Here is a tiny trained network, its code and every weight. The questions are about switching its units off for an input and a target symbol, where a switched-off unit gives its printed mean instead of its output.

import numpy as np


def w(rows, s, z=0):
    codes = np.array(rows[::2]) - 128.0
    scale = np.full(codes.shape[1], s)
    scale[-1] = z or s
    return codes * scale


def norm(h):
    return h / np.sqrt((h * h).mean(-1, keepdims=True) + 1e-5)


def softmax(a):
    e = np.exp(a - a.max(-1, keepdims=True))
    return e / e.sum(-1, keepdims=True)


def log_softmax(a):
    a = a - a.max(-1, keepdims=True)
    return a - np.log(np.exp(a).sum(-1, keepdims=True))


def net(x, mask):
    ids = ['γηθλξστ'.index(c) for c in x.split()]
    T = len(ids)
    res = E[ids] + P[:T]
    u = 0
    for l in range(2):
        r = norm(res)
        for j in range(3):
            rows = slice(2 * j, 2 * j + 2)
            q, k, v = (r @ M[l][rows].T for M in (Q, K, V))
            z = softmax(np.where(np.tri(T) > 0, q @ k.T / 2**0.5, -1e9)) @ v
            o = O[l][rows]
            res = res + np.where(mask[u + j], z, o[:, -1]) @ o[:, :-1]
        u += 3
    return log_softmax(norm(res)[-1] @ U[:, :-1].T + U[:, -1])


Q, K, V, O = {}, {}, {}, {}
E = w([
[152,161,229,163,149,211],'γ',
[94,49,74,175,144,165],'η',
[149,157,230,171,102,199],'θ',
[97,41,115,164,116,254],'λ',
[51,54,77,100,98,185],'ξ',
[36,183,162,163,214,173],'σ',
[49,122,59,189,124,152],'τ',
],0.012)
P = w([
[166,95,173,103,158,16],'0',
[71,60,188,163,208,144],'1',
[72,77,169,147,207,140],'2',
[91,95,154,148,191,154],'3',
[97,111,137,139,182,153],'4',
[104,126,121,133,171,154],'5',
[112,140,101,127,163,159],'6',
[116,158,90,118,156,160],'7',
[132,171,75,105,146,160],'8',
[139,187,67,103,135,163],'9',
[148,205,61,96,124,168],'10',
[154,222,58,84,102,165],'11',
[161,237,55,87,97,168],'12',
[167,253,43,84,85,170],'13',
],0.0076)
Q[0] = w([
[174,101,179,146,79,121],'0.h0',
[114,90,72,184,129,126],'0.h0',
[34,116,37,153,140,116],'0.h1',
[148,83,94,139,98,169],'0.h1',
[79,53,56,37,126,164],'0.h2',
[152,145,231,71,143,8],'0.h2',
],0.013)
K[0] = w([
[168,112,177,126,142,103],'0.h0',
[154,178,119,110,98,153],'0.h0',
[120,135,95,104,144,251],'0.h1',
[133,192,76,117,167,136],'0.h1',
[106,195,88,144,129,133],'0.h2',
[128,64,160,171,152,78],'0.h2',
],0.015)
V[0] = w([
[130,245,132,196,109,121],'0.h0',
[207,81,154,115,120,183],'0.h0',
[106,158,88,76,248,175],'0.h1',
[223,62,128,125,67,109],'0.h1',
[195,2,145,110,82,61],'0.h2',
[169,51,197,20,119,156],'0.h2',
],0.0064)
O[0] = w([
[161,139,83,93,97,118,18],'0.h0',
[65,158,123,152,180,129,128],'0.h0',
[159,196,114,74,170,22,211],'0.h1',
[106,153,124,108,99,246,46],'0.h1',
[215,168,140,73,128,110,4],'0.h2',
[203,140,2,42,115,144,124],'0.h2',
],0.0075,0.0041)
Q[1] = w([
[205,190,203,97,97,94],'1.h0',
[89,129,167,202,123,159],'1.h0',
[107,138,73,130,199,94],'1.h1',
[249,124,127,34,138,210],'1.h1',
[75,63,96,180,131,126],'1.h2',
[126,38,82,104,166,137],'1.h2',
],0.016)
K[1] = w([
[212,70,186,126,191,96],'1.h0',
[116,210,159,140,41,59],'1.h0',
[23,142,53,153,78,110],'1.h1',
[186,8,164,63,162,134],'1.h1',
[113,169,131,234,147,137],'1.h2',
[28,118,109,208,76,96],'1.h2',
],0.012)
V[1] = w([
[110,44,90,134,57,97],'1.h0',
[46,166,144,48,92,127],'1.h0',
[75,38,97,132,16,98],'1.h1',
[84,244,101,103,99,138],'1.h1',
[179,181,158,144,193,119],'1.h2',
[145,105,93,76,75,60],'1.h2',
],0.011)
O[1] = w([
[167,144,153,149,166,145,124],'1.h0',
[182,5,118,14,116,75,151],'1.h0',
[162,135,167,129,21,135,122],'1.h1',
[86,149,143,178,162,158,65],'1.h1',
[126,78,157,147,111,107,129],'1.h2',
[91,142,147,113,173,152,2],'1.h2',
],0.014,0.0069)
U = w([
[80,181,186,88,148,159,184],'γ',
[227,175,135,188,192,87,118],'η',
[108,178,49,125,115,61,43],'θ',
[133,77,72,178,142,233,4],'λ',
[200,74,147,74,143,91,194],'ξ',
[59,79,139,121,225,83,190],'σ',
[66,97,254,186,91,82,124],'τ',
],0.01,0.0047)

Each question gives the input, a string of symbols that net reads in full, and the target symbol t.
The units are the heads (2 rows each of Q, K, V and O). Each row of codes is followed by its name. A weight is (code - 128) times the scale printed after its matrix; where a second scale follows, it is the last column's (O and U).
mask holds one flag per head, layer by layer. A switched-off head (its flag False) gives its mean, the last column of its rows in O, instead of its output. The means were averaged over made-up inputs and are rounded, as every weight is.
A unit's drop is (log p(t) with every unit on - log p(t) with that unit switched off) / (log p(t) with every unit on - log p(t) with every unit switched off).
The circuit of an input: a set's keep is (log p(t) with only the set's units on - log p(t) with every unit switched off) / (log p(t) with every unit on - log p(t) with every unit switched off). Starting from all 6 units, units are removed one at a time, each time the one whose removal leaves the highest keep (on an exact tie, the one counted first), for as long as the keep stays at least 0.8.
circuit, biggest first: the units of the circuit, biggest drop first
heads that matter: for each layer, one digit per head in row order, 1 if its drop is at least 0.15 and else 0, layers parted by /
drop of u: that unit's drop, to one decimal
input γ ξ γ θ η, target θ: heads that matter -> 111 / 111
input ξ τ ξ σ ξ γ η θ ξ τ λ, target τ: heads that matter -> 001 / 000
input γ θ τ γ ξ τ σ τ σ θ ξ η ξ, target ξ: heads that matter -> 000 / 100
input η ξ λ ξ η τ γ, target ξ: heads that matter -> 111 / 010
input γ ξ σ σ τ σ, target τ: circuit, biggest first -> [1.h1]
input θ γ ξ γ, target λ: heads that matter -> 010 / 000
input τ θ γ, target η: heads that matter -> 100 / 110
input ξ θ η θ ξ λ ξ γ θ σ λ γ, target γ: heads that matter -> 001 / 001
input η τ γ ξ ξ γ γ θ, target ξ: circuit, biggest first -> [0.h1; 0.h2; 1.h1]
input η η ξ ξ σ η θ γ τ η σ λ, target σ: circuit, biggest first -> [0.h2; 1.h1]
input γ θ ξ γ γ, target σ: heads that matter -> 011 / 010
input η τ ξ ξ τ τ τ σ γ τ σ θ γ, target ξ: circuit, biggest first -> [1.h1; 0.h2]
input γ ξ ξ λ τ, target τ: heads that matter -> 001 / 010
input λ ξ η η ξ ξ γ τ η λ ξ τ λ γ, target θ: heads that matter -> 111 / 110
input θ η σ τ τ ξ η η γ σ ξ λ, target σ: heads that matter -> 011 / 010
input θ γ λ γ γ θ τ θ γ τ ξ γ, target λ: circuit, biggest first -> [0.h1]
input σ η ξ ξ τ ξ τ θ θ τ θ, target τ: circuit, biggest first -> [0.h1; 1.h2; 1.h0]
input σ ξ θ η τ σ ξ γ θ θ λ σ θ, target τ: heads that matter -> 011 / 101
input λ ξ θ λ ξ ξ θ γ ξ η ξ θ, target θ: circuit, biggest first -> [1.h0; 1.h1]
input σ ξ ξ γ τ θ γ ξ θ ξ γ σ, target σ: circuit, biggest first -> [1.h1; 1.h0]
input θ η η, target θ: heads that matter -> 011 / 110
input γ γ ξ τ λ ξ, target τ: circuit, biggest first -> [0.h2; 1.h1]
input η λ θ, target ξ: circuit, biggest first -> [0.h2]
input λ ξ σ ξ η γ ξ θ γ θ θ, target θ: circuit, biggest first -> [1.h0; 0.h2; 1.h1; 0.h0]
input θ σ γ ξ η γ ξ ξ γ η γ ξ η, target ξ: drop of 1.h0 -> 2.2
